Below is a small trained network, with its code and all its weights. Each question gives an input and a class and asks what happens when units are switched off, that is, made to give their printed mean instead of their output.

import numpy as np


def w(rows, s, z=0):
    codes = np.array(rows[::2]) - 128.0
    scale = np.full(codes.shape[1], s)
    scale[-1] = z or s
    return codes * scale


def norm(h):
    return h / np.sqrt((h * h).mean(-1, keepdims=True) + 1e-5)


def f(y):
    return np.maximum(y, 0)


def log_softmax(a):
    a = a - a.max(-1, keepdims=True)
    return a - np.log(np.exp(a).sum(-1, keepdims=True))


def net(x, mask):
    res = np.array(x, float).reshape(1, 3) / 4 @ E
    u = 0
    for l in range(3):
        y = f(norm(res) @ A[l][:, :-1].T + A[l][:, -1])
        res = res + np.where(mask[u : u + 11], y, B[l][:, -1]) @ B[l][:, :-1]
        u += 11
    return log_softmax(norm(res)[-1] @ U[:, :-1].T + U[:, -1])


A, B = {}, {}
E = w([
[4,167,57,30],'x0',
[74,3,145,110],'x1',
[122,117,190,209],'x2',
],0.0044)
A[0] = w([
[224,120,153,114,122],'0.n0',
[7,146,83,196,242],'0.n1',
[219,66,117,61,109],'0.n2',
[106,12,144,136,152],'0.n3',
[159,97,179,241,154],'0.n4',
[128,195,137,121,42],'0.n5',
[54,3,165,70,58],'0.n6',
[117,167,174,151,48],'0.n7',
[167,163,109,21,116],'0.n8',
[222,124,186,143,16],'0.n9',
[2,20,73,83,2],'0.n10',
],0.0063,0.0024)
B[0] = w([
[127,50,112,161,208],'0.n0',
[57,149,206,70,232],'0.n1',
[119,68,152,75,191],'0.n2',
[111,183,103,106,236],'0.n3',
[122,163,158,164,250],'0.n4',
[112,166,94,102,152],'0.n5',
[47,125,205,57,244],'0.n6',
[151,116,116,79,141],'0.n7',
[88,69,62,137,205],'0.n8',
[171,78,124,186,198],'0.n9',
[46,48,178,1,254],'0.n10',
],0.0071,0.0041)
A[1] = w([
[59,171,132,165,200],'1.n0',
[53,114,135,162,171],'1.n1',
[81,123,188,162,123],'1.n2',
[90,112,102,168,219],'1.n3',
[190,149,131,201,15],'1.n4',
[187,127,45,99,36],'1.n5',
[103,109,81,101,34],'1.n6',
[141,70,113,87,135],'1.n7',
[93,171,2,67,149],'1.n8',
[171,148,76,221,181],'1.n9',
[168,138,169,123,3],'1.n10',
],0.0095,0.0025)
B[1] = w([
[163,194,110,80,204],'1.n0',
[182,148,163,114,216],'1.n1',
[174,159,132,82,214],'1.n2',
[165,160,115,137,179],'1.n3',
[179,61,182,115,206],'1.n4',
[197,83,102,48,170],'1.n5',
[138,93,136,164,170],'1.n6',
[84,156,91,138,205],'1.n7',
[131,140,190,254,255],'1.n8',
[113,24,186,137,234],'1.n9',
[139,119,116,110,139],'1.n10',
],0.008,0.0046)
A[2] = w([
[159,137,151,167,135],'2.n0',
[215,131,138,125,24],'2.n1',
[23,112,116,82,8],'2.n2',
[107,55,112,191,111],'2.n3',
[111,134,196,135,113],'2.n4',
[143,111,157,113,187],'2.n5',
[209,91,11,71,80],'2.n6',
[49,190,117,133,42],'2.n7',
[158,181,138,165,2],'2.n8',
[114,96,116,197,49],'2.n9',
[127,42,132,109,148],'2.n10',
],0.011,0.0026)
B[2] = w([
[164,155,160,127,194],'2.n0',
[146,22,123,64,184],'2.n1',
[97,78,138,175,242],'2.n2',
[153,138,141,79,215],'2.n3',
[133,89,50,166,213],'2.n4',
[150,171,74,109,215],'2.n5',
[72,168,46,255,153],'2.n6',
[196,38,126,179,185],'2.n7',
[48,164,119,151,151],'2.n8',
[177,86,168,54,171],'2.n9',
[126,205,96,83,254],'2.n10',
],0.0078,0.0056)
U = w([
[125,138,98,133,2],'0',
[143,210,170,93,135],'1',
[141,194,143,226,145],'2',
[154,140,69,68,60],'3',
[154,104,2,146,88],'4',
[40,88,156,46,174],'5',
[92,46,112,211,113],'6',
[242,73,156,106,203],'7',
],0.022,0.0086)

Each question gives the input, the list of numbers given to net, and the class t.
The units are the neurons (one row each of A and B). Each row of codes is followed by its name. A weight is (code - 128) times the scale printed after its matrix; where a second scale follows, it is the last column's (A, B and U).
mask holds one flag per neuron, layer by layer. A switched-off neuron (its flag False) gives its mean, the last column of its row in B, instead of its output. The means were averaged over made-up inputs and are rounded, as every weight is.
A unit's drop is (log p(t) with every unit on - log p(t) with that unit switched off) / (log p(t) with every unit on - log p(t) with every unit switched off).
The circuit of an input: a set's keep is (log p(t) with only the set's units on - log p(t) with every unit switched off) / (log p(t) with every unit on - log p(t) with every unit switched off). Starting from the 12 units with the biggest drops (on a tie, the unit counted first), units are removed one at a time, each time the one whose removal leaves the highest keep (on an exact tie, the one counted first), for as long as the keep stays at least 0.8.
circuit, biggest first: the units of the circuit, biggest drop first
most important unit: the unit with the biggest drop
k most important neurons: the k neurons with the biggest drops, biggest first
k most important neurons of layer l: the k neurons of layer l with the biggest drops, biggest first
drop when u is switched off: that unit's drop, to one decimal
input [-3,-3,-5], class 4: most important neuron : 2.n6
input [5,-4,-3], class 2: circuit, biggest first : 1.n8; 0.n10
input [6,-6,-8], class 2: circuit, biggest first : 1.n8; 0.n10
input [6,-4,5], class 1: circuit, biggest first : 1.n0; 1.n9
input [-3,5,0], class 5: 4 most important neurons : 0.n6; 0.n2; 1.n8; 1.n4
input [1,0,-1], class 6: 2 most important neurons of layer 1 : 1.n4; 1.n9
input [6,-1,0], class 6: 4 most important neurons : 1.n8; 2.n7; 0.n6; 2.n2
input [0,0,-3], class 7: 3 most important neurons : 1.n8; 0.n6; 0.n10
input [4,-3,1], class 2: 2 most important neurons : 0.n10; 1.n8
input [-6,4,-7], class 4: 2 most important neurons of layer 1 : 1.n8; 1.n9
input [2,-1,0], class 6: 2 most important neurons : 0.n4; 0.n1
input [8,-4,0], class 6: 2 most important neurons of layer 2 : 2.n7; 2.n10
input [-2,-2,-7], class 4: 2 most important neurons : 1.n5; 2.n6
input [5,-4,7], class 1: most important unit : 0.n1
input [3,-1,-7], class 6: 2 most important neurons of layer 0 : 0.n9; 0.n0
input [4,-6,7], class 1: 3 most important neurons of layer 0 : 0.n1; 0.n3; 0.n8
input [7,-3,-2], class 6: 2 most important neurons : 1.n8; 2.n7
input [5,-5,5], class 2: drop when 0.n6 is switched off : 0.2
input [5,-6,6], class 2: drop when 2.n7 is switched off : 0.1
input [1,-5,-1], class 2: drop when 0.n9 is switched off : 0.1
input [3,-7,-5], class 2: most important unit : 1.n8
